Below are the code and all the weights of a small trained network. Each question names an input and a class and asks about switching units off, where a switched-off unit gives its printed mean instead of its output.

import numpy as np


def w(rows, s, z=0):
    codes = np.array(rows[::2]) - 128.0
    scale = np.full(codes.shape[1], s)
    scale[-1] = z or s
    return codes * scale


def f(y):
    return y / 2 * (1 + np.tanh(0.7978845608 * (y + 0.044715 * y**3)))


def log_softmax(a):
    a = a - a.max(-1, keepdims=True)
    return a - np.log(np.exp(a).sum(-1, keepdims=True))


def net(x, mask):
    res = np.array(x, float).reshape(1, 6) / 4 @ E
    y = f(res @ A[0][:, :-1].T + A[0][:, -1])
    res = res + np.where(mask, y, B[0][:, -1]) @ B[0][:, :-1]
    return log_softmax(res[-1] @ U[:, :-1].T + U[:, -1])


A, B = {}, {}
E = w([
[165,72,110,115,101,104,185,215],'x0',
[120,186,115,53,83,240,164,105],'x1',
[126,195,131,110,239,108,159,170],'x2',
[168,112,128,122,152,179,43,186],'x3',
[93,91,212,171,145,202,155,148],'x4',
[57,118,9,169,156,139,124,146],'x5',
],0.011)
A[0] = w([
[177,76,134,150,173,79,124,101,71],'N0',
[167,158,80,87,87,75,96,123,99],'N1',
[107,154,115,46,129,167,166,157,91],'N2',
[129,220,146,91,250,102,176,185,72],'N3',
[86,75,148,192,147,80,130,168,138],'N4',
[203,171,60,89,140,107,68,135,112],'N5',
[168,99,168,158,145,44,103,117,3],'N6',
[81,175,48,155,174,143,151,179,69],'N7',
[146,112,145,141,141,195,169,128,80],'N8',
[44,149,100,145,157,79,252,74,116],'N9',
[134,170,99,66,122,84,81,124,168],'N10',
[129,98,131,125,73,157,27,171,148],'N11',
[117,39,118,188,122,63,83,125,41],'N12',
[144,25,108,120,25,127,147,151,84],'N13',
[92,83,50,165,101,155,97,95,109],'N14',
[107,164,143,102,200,136,98,67,87],'N15',
[109,111,133,179,74,147,40,2,134],'N16',
[167,111,84,158,171,201,43,173,69],'N17',
[218,145,204,106,130,143,162,116,52],'N18',
[180,95,113,63,90,189,143,86,127],'N19',
[184,141,179,133,112,122,134,113,11],'N20',
[240,54,89,123,146,152,156,174,99],'N21',
[156,143,189,69,100,99,140,154,69],'N22',
[125,137,104,36,98,160,141,115,112],'N23',
[81,144,132,63,101,147,138,130,27],'N24',
[135,113,83,52,131,165,139,103,65],'N25',
[83,132,82,140,121,133,138,161,48],'N26',
[89,124,132,196,8,80,201,52,89],'N27',
[94,60,197,160,109,177,140,136,169],'N28',
[175,106,119,156,79,123,207,245,150],'N29',
[143,87,61,179,68,161,133,158,108],'N30',
[126,150,90,86,43,63,87,118,106],'N31',
[125,96,140,111,210,80,139,129,44],'N32',
[83,82,174,175,145,191,139,156,95],'N33',
[158,120,205,20,126,87,129,100,85],'N34',
[151,99,117,103,135,165,41,150,48],'N35',
[132,63,149,136,124,56,68,142,45],'N36',
[28,97,86,176,150,160,123,136,135],'N37',
[100,173,92,159,97,159,139,141,86],'N38',
[139,83,104,85,80,71,240,185,164],'N39',
[124,161,125,153,105,211,173,140,81],'N40',
[124,176,117,84,80,175,97,125,99],'N41',
[44,146,75,143,101,120,110,194,55],'N42',
[189,159,69,121,80,83,137,136,111],'N43',
[201,104,197,88,118,102,92,87,112],'N44',
[129,171,142,208,161,88,86,69,123],'N45',
],0.011,0.0039)
B[0] = w([
[117,107,88,185,123,147,137,118,182],'N0',
[70,61,197,138,145,107,178,96,201],'N1',
[143,113,58,211,60,153,160,95,180],'N2',
[16,181,95,148,105,134,190,218,255],'N3',
[136,111,123,151,137,122,164,88,207],'N4',
[124,99,208,112,122,148,158,133,217],'N5',
[152,116,103,180,96,125,118,115,195],'N6',
[81,143,121,90,109,93,45,113,208],'N7',
[90,83,128,135,141,129,135,123,163],'N8',
[241,126,162,97,122,98,130,202,229],'N9',
[77,86,190,117,163,153,173,121,204],'N10',
[187,161,148,118,112,86,209,227,199],'N11',
[148,102,84,191,79,148,134,112,211],'N12',
[32,178,78,127,193,183,111,190,222],'N13',
[73,150,132,105,84,100,67,103,202],'N14',
[172,164,145,122,196,201,126,131,194],'N15',
[57,249,113,134,219,201,138,149,244],'N16',
[230,137,159,76,93,107,168,175,210],'N17',
[96,117,126,98,102,87,89,106,210],'N18',
[120,128,84,199,115,125,124,133,210],'N19',
[101,97,115,80,83,71,44,104,165],'N20',
[140,173,96,124,197,158,118,104,189],'N21',
[118,136,112,103,101,85,66,131,186],'N22',
[163,93,83,196,105,151,155,110,195],'N23',
[193,101,97,169,106,130,124,97,159],'N24',
[119,103,133,193,104,112,138,104,167],'N25',
[143,145,99,110,102,85,72,71,159],'N26',
[228,135,120,78,107,78,200,247,240],'N27',
[78,74,177,115,151,140,133,126,214],'N28',
[178,160,157,105,184,183,87,88,217],'N29',
[72,162,115,88,126,115,88,128,188],'N30',
[80,86,207,111,163,149,173,123,207],'N31',
[117,119,95,177,105,143,138,138,182],'N32',
[106,89,181,111,150,101,187,88,196],'N33',
[141,161,129,142,86,79,35,107,216],'N34',
[254,132,87,88,95,72,191,173,177],'N35',
[136,120,71,180,129,133,159,116,195],'N36',
[89,131,179,91,86,81,76,66,206],'N37',
[154,97,111,141,132,100,86,93,157],'N38',
[145,164,120,108,187,208,87,107,226],'N39',
[155,68,118,160,147,124,152,115,180],'N40',
[169,110,88,150,123,142,150,108,190],'N41',
[134,130,151,112,79,65,64,72,183],'N42',
[104,84,181,104,153,154,155,108,193],'N43',
[73,151,108,71,84,84,55,95,215],'N44',
[200,133,97,153,149,184,139,72,211],'N45',
],0.0081,0.012)
U = w([
[127,128,122,96,79,82,34,66,89],'0',
[177,68,67,231,101,165,134,77,100],'1',
[85,180,98,127,136,167,133,181,254],'2',
[248,127,147,77,110,98,156,186,96],'3',
[171,186,126,115,206,223,89,70,109],'4',
[106,7,226,120,149,151,150,86,117],'5',
],0.013,0.0055)

Each question gives the input, the list of numbers given to net, and the class t.
The units are the neurons (one row each of A and B). Each row of codes is followed by its name. A weight is (code - 128) times the scale printed after its matrix; where a second scale follows, it is the last column's (A, B and U).
mask holds one flag per neuron, in row order. A switched-off neuron (its flag False) gives its mean, the last column of its row in B, instead of its output. The means were averaged over made-up inputs and are rounded, as every weight is.
A unit's drop is (log p(t) with every unit on - log p(t) with that unit switched off) / (log p(t) with every unit on - log p(t) with every unit switched off).
The circuit of an input: a set's keep is (log p(t) with only the set's units on - log p(t) with every unit switched off) / (log p(t) with every unit on - log p(t) with every unit switched off). Starting from the 12 units with the biggest drops (on a tie, the unit counted first), units are removed one at a time, each time the one whose removal leaves the highest keep (on an exact tie, the one counted first), for as long as the keep stays at least 0.8.
circuit, biggest first: the units of the circuit, biggest drop first
k most important neurons: the k neurons with the biggest drops, biggest first
drop of u: that unit's drop, to one decimal
input [7,2,4,-6,-7,-5], class 4: circuit, biggest first : (N39)
input [2,8,8,1,3,-3], class 1: circuit, biggest first : (N2; N16)
input [-5,2,-2,-4,-1,4], class 4: circuit, biggest first : (N16; N3)
input [6,-5,-1,3,-1,0], class 4: 4 most important neurons : (N29; N21; N39; N13)
input [8,-2,-7,0,5,-4], class 4: 3 most important neurons : (N29; N39; N3)
input [-6,-8,-6,6,-8,3], class 1: 3 most important neurons : (N12; N36; N45)
input [8,-2,-6,-1,1,-6], class 4: 2 most important neurons : (N29; N39)
input [-3,2,4,0,-6,5], class 5: 2 most important neurons : (N10; N5)
input [5,3,-8,8,-8,7], class 2: 3 most important neurons : (N13; N30; N11)
input [-6,-3,7,-5,7,7], class 0: 3 most important neurons : (N37; N7; N16)
input [-8,-2,8,5,-6,1], class 2: 3 most important neurons : (N3; N29; N39)
input [3,-8,4,6,6,7], class 1: 3 most important neurons : (N12; N4; N36)
input [2,5,5,-6,-5,5], class 3: 2 most important neurons : (N9; N16)
input [1,0,3,-4,0,-1], class 3: circuit, biggest first : (N9)
input [-6,-3,3,-2,-5,0], class 4: 2 most important neurons : (N45; N15)
input [-6,-4,-7,2,-4,-3], class 2: circuit, biggest first : (N16; N11)
input [-5,0,0,6,1,-6], class 0: 3 most important neurons : (N44; N27; N9)
input [0,-1,4,5,-3,4], class 3: 2 most important neurons : (N17; N16)
input [7,3,-6,6,1,-2], class 4: 2 most important neurons : (N29; N13)
input [-1,-3,-5,-8,3,-2], class 3: circuit, biggest first : (N27)
input [8,5,-8,-4,4,-4], class 2: 2 most important neurons : (N13; N27)
input [4,-4,4,3,0,-1], class 1: drop of N1 : -0.1
input [-4,5,8,-4,5,-5], class 2: drop of N3 : 1.6
input [5,4,4,5,6,-2], class 5: drop of N33 : 0.7
input [6,-7,-7,-8,8,-7], class 3: drop of N20 : 0.0
